Below is a small trained network, with its code and all its weights. Each question gives an input and a class and asks what happens when units are switched off, that is, made to give their printed mean instead of their output.

import numpy as np


def w(rows, s, z=0):
    codes = np.array(rows[::2]) - 128.0
    scale = np.full(codes.shape[1], s)
    scale[-1] = z or s
    return codes * scale


def norm(h):
    return h / np.sqrt((h * h).mean(-1, keepdims=True) + 1e-5)


def f(y):
    return np.maximum(y, 0)


def log_softmax(a):
    a = a - a.max(-1, keepdims=True)
    return a - np.log(np.exp(a).sum(-1, keepdims=True))


def net(x, mask):
    res = np.array(x, float).reshape(1, 4) / 4 @ E
    u = 0
    for l in range(3):
        y = f(norm(res) @ A[l][:, :-1].T + A[l][:, -1])
        res = res + np.where(mask[u : u + 7], y, B[l][:, -1]) @ B[l][:, :-1]
        u += 7
    return log_softmax(norm(res)[-1] @ U[:, :-1].T + U[:, -1])


A, B = {}, {}
E = w([
[215,34,150,206,216,213,153],'x0',
[133,136,89,170,215,141,33],'x1',
[38,199,206,83,93,141,105],'x2',
[85,136,158,21,2,112,14],'x3',
],0.0071)
A[0] = w([
[244,105,105,70,132,141,103,248],'0.n1',
[204,145,152,66,77,152,163,214],'0.n2',
[198,156,89,131,233,35,182,157],'0.n3',
[79,247,17,90,185,18,139,254],'0.n4',
[119,114,76,24,115,193,208,142],'0.n5',
[78,172,116,177,224,130,229,180],'0.n6',
[31,124,85,3,119,1,193,199],'0.n7',
],0.0061,0.00065)
B[0] = w([
[67,90,166,59,81,86,99,185],'0.n1',
[153,109,79,124,213,170,77,184],'0.n2',
[146,75,113,93,80,117,45,235],'0.n3',
[126,119,149,170,167,120,109,235],'0.n4',
[56,217,44,174,94,152,146,175],'0.n5',
[184,191,149,2,92,112,107,254],'0.n6',
[156,133,112,196,137,131,137,251],'0.n7',
],0.0089,0.0051)
A[1] = w([
[162,46,76,193,92,10,150,19],'1.n1',
[87,248,224,122,184,188,163,151],'1.n2',
[121,53,215,117,151,132,162,37],'1.n3',
[86,124,126,86,83,60,116,205],'1.n4',
[173,128,87,173,140,36,138,223],'1.n5',
[177,139,124,138,4,184,235,9],'1.n6',
[176,79,166,155,75,255,86,254],'1.n7',
],0.008,0.0015)
B[1] = w([
[93,90,162,140,107,161,128,201],'1.n1',
[126,86,135,126,92,177,114,238],'1.n2',
[120,124,129,253,91,107,135,161],'1.n3',
[156,124,167,133,103,141,134,221],'1.n4',
[129,132,166,137,118,142,167,211],'1.n5',
[103,110,64,86,163,67,120,201],'1.n6',
[123,176,136,130,125,88,124,254],'1.n7',
],0.015,0.0053)
A[2] = w([
[109,136,96,106,94,97,58,101],'2.n1',
[69,152,138,54,70,128,69,144],'2.n2',
[69,101,138,85,75,158,64,187],'2.n3',
[80,113,52,179,159,87,105,250],'2.n4',
[152,59,115,166,159,130,80,117],'2.n5',
[165,174,201,200,115,73,139,190],'2.n6',
[182,196,119,181,201,147,2,137],'2.n7',
],0.0088,0.0024)
B[2] = w([
[145,219,67,135,173,76,120,201],'2.n1',
[194,122,153,146,163,156,197,254],'2.n2',
[97,25,102,118,183,127,138,254],'2.n3',
[2,150,93,131,138,163,158,171],'2.n4',
[56,162,174,114,99,144,148,185],'2.n5',
[174,193,112,174,94,135,83,213],'2.n6',
[95,118,111,95,118,86,197,239],'2.n7',
],0.0093,0.0077)
U = w([
[3,121,71,60,176,112,219,154],'0',
[98,2,188,123,75,243,107,251],'1',
[106,208,149,214,59,119,130,92],'2',
[251,100,151,68,114,105,119,142],'3',
[159,102,74,127,146,200,67,3],'4',
],0.0092,0.0021)

Each question gives the input, the list of numbers given to net, and the class t.
The units are the neurons (one row each of A and B). Each row of codes is followed by its name. A weight is (code - 128) times the scale printed after its matrix; where a second scale follows, it is the last column's (A, B and U).
mask holds one flag per neuron, layer by layer. A switched-off neuron (its flag False) gives its mean, the last column of its row in B, instead of its output. The means were averaged over made-up inputs and are rounded, as every weight is.
A unit's drop is (log p(t) with every unit on - log p(t) with that unit switched off) / (log p(t) with every unit on - log p(t) with every unit switched off).
The circuit of an input: a set's keep is (log p(t) with only the set's units on - log p(t) with every unit switched off) / (log p(t) with every unit on - log p(t) with every unit switched off). Starting from the 12 units with the biggest drops (on a tie, the unit counted first), units are removed one at a time, each time the one whose removal leaves the highest keep (on an exact tie, the one counted first), for as long as the keep stays at least 0.8.
circuit, biggest first: the units of the circuit, biggest drop first
unit that matters most: the unit with the biggest drop
top k neurons: the k neurons with the biggest drops, biggest first
top k neurons in layer l: the k neurons of layer l with the biggest drops, biggest first
input [5,4,-1,-1], class 2: unit that matters most	1.n7
input [4,6,3,-8], class 3: circuit, biggest first	[0.n6; 0.n3]
input [-3,-3,-4,-3], class 1: top 2 neurons	[0.n3; 1.n1]
input [0,7,4,7], class 0: circuit, biggest first	[2.n3; 2.n1]
input [-3,-3,2,4], class 3: top 2 neurons	[1.n4; 2.n2]
input [1,4,4,-7], class 3: circuit, biggest first	[0.n6; 0.n3]
input [-6,1,-6,-5], class 1: circuit, biggest first	[1.n1; 0.n3]
input [7,-6,2,-1], class 2: top 3 neurons	[1.n3; 1.n7; 2.n3]
input [-7,2,8,5], class 1: top 4 neurons	[1.n7; 1.n2; 2.n3; 1.n4]
input [-1,2,-6,-6], class 1: top 4 neurons	[1.n1; 0.n3; 2.n1; 1.n7]
input [-4,7,8,-4], class 1: circuit, biggest first	[1.n2; 1.n7]
input [5,-7,-4,-6], class 0: top 4 neurons in layer 0	[0.n4; 0.n6; 0.n5; 0.n7]
input [3,-4,5,-7], class 3: top 2 neurons in layer 2	[2.n4; 2.n7]
input [7,-2,4,4], class 2: circuit, biggest first	[1.n7]
input [-1,5,4,7], class 3: top 2 neurons	[1.n4; 2.n2]
input [5,6,-4,1], class 0: circuit, biggest first	[2.n7; 1.n7]
input [-1,8,-8,8], class 0: top 3 neurons	[0.n6; 1.n2; 2.n1]
input [-5,4,-2,0], class 2: top 2 neurons in layer 2	[2.n6; 2.n3]
input [6,-6,-3,-3], class 0: top 2 neurons	[1.n6; 0.n4]
input [-1,7,8,-8], class 1: top 3 neurons	[1.n2; 1.n7; 1.n6]
input [-2,-2,-4,4], class 1: unit that matters most	0.n6
input [6,-3,-5,1], class 2: top 2 neurons in layer 1	[1.n3; 1.n7]
input [-5,1,7,5], class 1: top 2 neurons in layer 0	[0.n6; 0.n3]
input [6,6,-2,0], class 0: top 2 neurons	[2.n7; 1.n4]
